After every row comes roughly how far along a hidden order it lies, from 0 to 30.
In the rows, 128 means zero.
[155 135 136 127 149 135 128 140 130 138 133 128 134 129 130 134 134 129
 171 129 129 130 130 133 133 133 253 136 129 132 132 132 131 138 128 131
 183 142] -> 6
[136 130 134 130 152 131 128 139 132 138 127 129 137 130 131 132 133 130
 179 129 127 129 131 134 131 132 224 136 129 129 133 132 131 139 127 130
 188 142] -> 1
[142 134 132 127 153 129 127 137 131 138 133 129 139 129 130 135 134 129
 177 129 129 130 130 135 135 134 255 136 129 130 133 131 131 141 128 132
 198 139] -> 0
[160 129 142 132 151 138 128 139 136 138 130 129 132 131 132 131 131 132
 172 129 127 129 133 131 126 133 220 135 129 131 132 132 132 136 126 131
 171 144] -> 12
[162 124 144 136 150 147 129 143 133 140 128 131 132 131 133 121 128 135
 167 127 127 126 133 129 125 130 210 136 127 133 131 132 130 141 129 128
 168 142] -> 10
[183 131 146 131 148 144 128 139 138 136 132 129 131 133 132 133 132 133
 173 129 128 128 133 131 126 132 213 132 129 133 131 133 133 134 128 131
 167 145] -> 19
[153 129 137 133 153 131 127 137 135 138 126 130 133 130 133 135 131 131
 172 129 127 128 133 133 124 131 207 136 129 130 134 133 132 139 125 132
 170 140] -> 9
[146 143 136 121 148 134 128 133 132 132 143 126 135 129 129 139 138 127
 167 130 131 132 127 133 142 135 251 131 130 135 131 131 132 133 130 132
 188 143] -> 10
[189 134 148 130 147 141 127 131 140 135 129 129 128 135 134 141 132 133
 182 130 128 129 134 132 120 132 212 132 130 132 133 134 136 134 123 132
 156 145] -> 25
[223 139 156 127 138 159 129 133 138 132 140 128 129 137 131 136 132 133
 161 129 130 130 130 130 131 135 195 129 129 135 131 132 136 130 129 131
 152 142] -> 30
[170 135 141 129 145 135 127 134 137 133 133 128 131 132 132 139 134 130
 188 130 129 131 132 133 128 132 227 133 130 132 132 133 133 134 125 133
 168 142] -> 17
[163 131 140 129 149 135 127 137 135 135 131 129 131 131 132 136 133 131
 179 129 128 129 132 132 127 133 219 135 129 132 132 130 133 136 126 132
 174 146] -> 13
[184 145 142 120 144 139 128 131 136 130 142 126 131 132 130 144 137 129
 177 131 132 132 129 132 137 135 248 129 131 136 131 133 135 129 128 133
 197 146] -> 24
[168 129 142 132 152 142 128 138 135 138 128 130 131 132 132 130 134 133
 176 128 128 128 133 130 128 132 225 134 129 132 132 133 132 137 127 131
 169 143] -> 15
[191 132 148 130 143 153 129 138 135 136 137 129 131 133 131 130 132 136
 170 128 129 129 131 129 132 134 221 130 128 135 129 132 133 132 130 129
 160 147] -> 20
[194 148 144 119 141 138 127 128 137 127 143 126 131 134 131 147 137 127
 177 132 132 133 128 135 137 136 243 130 132 135 132 133 136 129 126 133
 171 143] -> 27
[152 141 133 124 146 130 128 133 132 136 138 127 133 129 130 141 136 128
 164 130 130 131 129 133 137 134 247 133 130 133 132 132 131 134 129 132
 195 141] -> 8
[175 138 141 127 148 129 126 133 137 135 132 128 130 132 133 140 135 129
 182 131 129 131 132 135 126 133 234 133 131 132 134 134 137 133 124 133
 170 143] -> 19
[163 122 140 137 155 135 127 139 141 137 122 131 131 132 135 133 130 134
 183 129 126 126 136 132 116 130 215 137 129 129 133 134 133 142 123 131
 167 144] -> 13
[147 144 131 119 150 118 126 130 134 133 139 126 135 127 129 147 138 125
 180 132 130 133 128 138 137 134 255 134 132 131 134 132 133 135 126 134
 198 140] -> 7

[143 131 137 105  81  91 133 135 111 141 107 127 153 108 127 125 119 131] -> 22
[130 138 161 126  95 164 128 158  77 121 130 135 150  97 109 127 122 133] -> 27
[127 132 135 125 111 137 127 134 115 130 125 130 135 104 123 127 126 130] -> 2
[122 126 117 128 132 129 126 107 154 137 121 125 114 123 137 127 135 127] -> 15
[122 134 138 135 105 153 128 103 134 139 112 127 119 129 135 124 137 128] -> 16
[139 134 145 106  69 109 131 138 101 143 105 128 159  78 123 124 118 134] -> 23
[118 130 125 128 123 159 122 135 127 128 132 130 122  59 120 128 130 131] -> 7
[117 130 124 138 135 158 124 109 141 130 128 127 112 125 133 127 138 127] -> 13
[141 123 120 111 124  72 135 115 144 138 113 123 137 167 141 128 124 126] -> 19
[127 133 145 134 115 156 128 135 105 124 129 131 132 126 122 127 128 129] -> 4
[114 131 126 134 131 166 121 127 133 128 134 130 116  79 122 128 133 130] -> 9
[114 129 120 135 131 159 123 114 144 134 127 127 112  97 131 127 137 128] -> 12
[121 127 115 114 126 137 119 165 119 123 144 131 136   5 109 131 120 135] -> 29
[126 134 144 127 103 150 127 132 109 131 122 130 135  95 122 126 128 130] -> 1
[122 129 125 128 125 145 123 138 124 127 133 130 127  90 121 128 128 130] -> 6
[127 131 134 121 114 133 127 132 120 132 122 128 135  93 123 127 126 131] -> 1
[111 134 133 135 129 191 118 155 107 117 147 135 123  39 108 129 129 133] -> 30
[113 134 135 138 123 181 122 128 124 128 132 131 117  86 121 127 134 130] -> 9
[115 134 137 138 119 181 122 129 120 127 132 131 119  80 120 126 134 130] -> 8
[140 124 111 101 106  66 131 119 148 146 105 121 141 102 137 127 122 129] -> 19
[130 131 136 123 107 118 131 108 136 141 110 125 129 146 138 125 132 127] -> 17
[123 131 144 153 150 173 128 122 121 116 141 131 114 192 128 128 136 125] -> 10
[114 135 141 142 122 187 123 128 116 124 133 132 122 100 121 126 135 129] -> 8
[107 136 136 143 127 207 117 152 105 118 148 136 120  39 108 128 133 133] -> 30
[114 130 121 133 133 162 121 124 137 128 133 129 113  74 125 128 134 129] -> 10
[109 143 163 144  87 222 121 128  95 131 124 135 123  71 115 123 138 133] -> 7
[113 132 123 121 119 169 116 160 113 123 142 133 128   1 106 129 125 136] -> 29
[133 131 136 116 105 125 126 162  99 126 130 132 150  58 110 129 117 134] -> 27
[135 128 132 117 103 101 133 111 135 142 106 124 135 139 137 125 127 128] -> 19
[140 131 138 113  92  99 134 117 122 142 105 125 145 147 134 125 124 129] -> 20
[118 134 131 123 103 160 121 137 118 135 125 130 130  31 118 126 129 133] -> 5
[132 134 142 107  82 128 126 159  97 135 121 131 156  27 111 127 117 136] -> 26
[112 134 126 121 102 168 119 136 125 136 125 130 125   6 118 126 131 134] -> 7
[121 136 138 117  84 155 124 128 117 141 114 129 134  47 121 124 130 133] -> 0
[129 130 124 118 114 121 126 132 120 134 123 127 135  84 125 128 126 131] -> 0
[123 132 131 115  98 140 123 136 124 138 120 128 135  44 121 126 126 133] -> 2
[119 135 143 139 119 177 124 131 112 125 133 132 123 104 120 127 133 130] -> 7
[117 132 132 134 127 164 124 132 121 126 134 131 121  90 121 128 132 130] -> 7
[139 132 139 105  73 102 132 128 114 145 102 126 152  96 128 124 121 132] -> 21
[119 131 130 134 125 151 127 106 140 134 120 127 115 140 135 126 137 126] -> 14
[132 141 159 107  44 151 127 147  85 146 103 131 160  18 113 122 121 137] -> 24
[113 128 107 113 117 145 117 138 142 137 129 127 123   1 120 128 129 133] -> 7
[127 133 135 131 108 137 130 104 132 139 111 126 125 153 137 124 135 127] -> 17
[141 132 141 103  75  99 131 142 108 143 108 127 157  73 123 125 118 134] -> 23
[140 132 142 104  75 104 131 138 106 142 105 127 156  82 125 125 118 133] -> 22
[135 132 131  98  69  94 129 127 122 151  98 125 152  50 128 124 121 134] -> 21
[106 131 110 123 112 168 116 122 147 140 125 127 113   1 123 126 135 133] -> 10
[112 138 147 148 118 201 123 117 115 127 129 132 113 118 124 125 140 129] -> 10
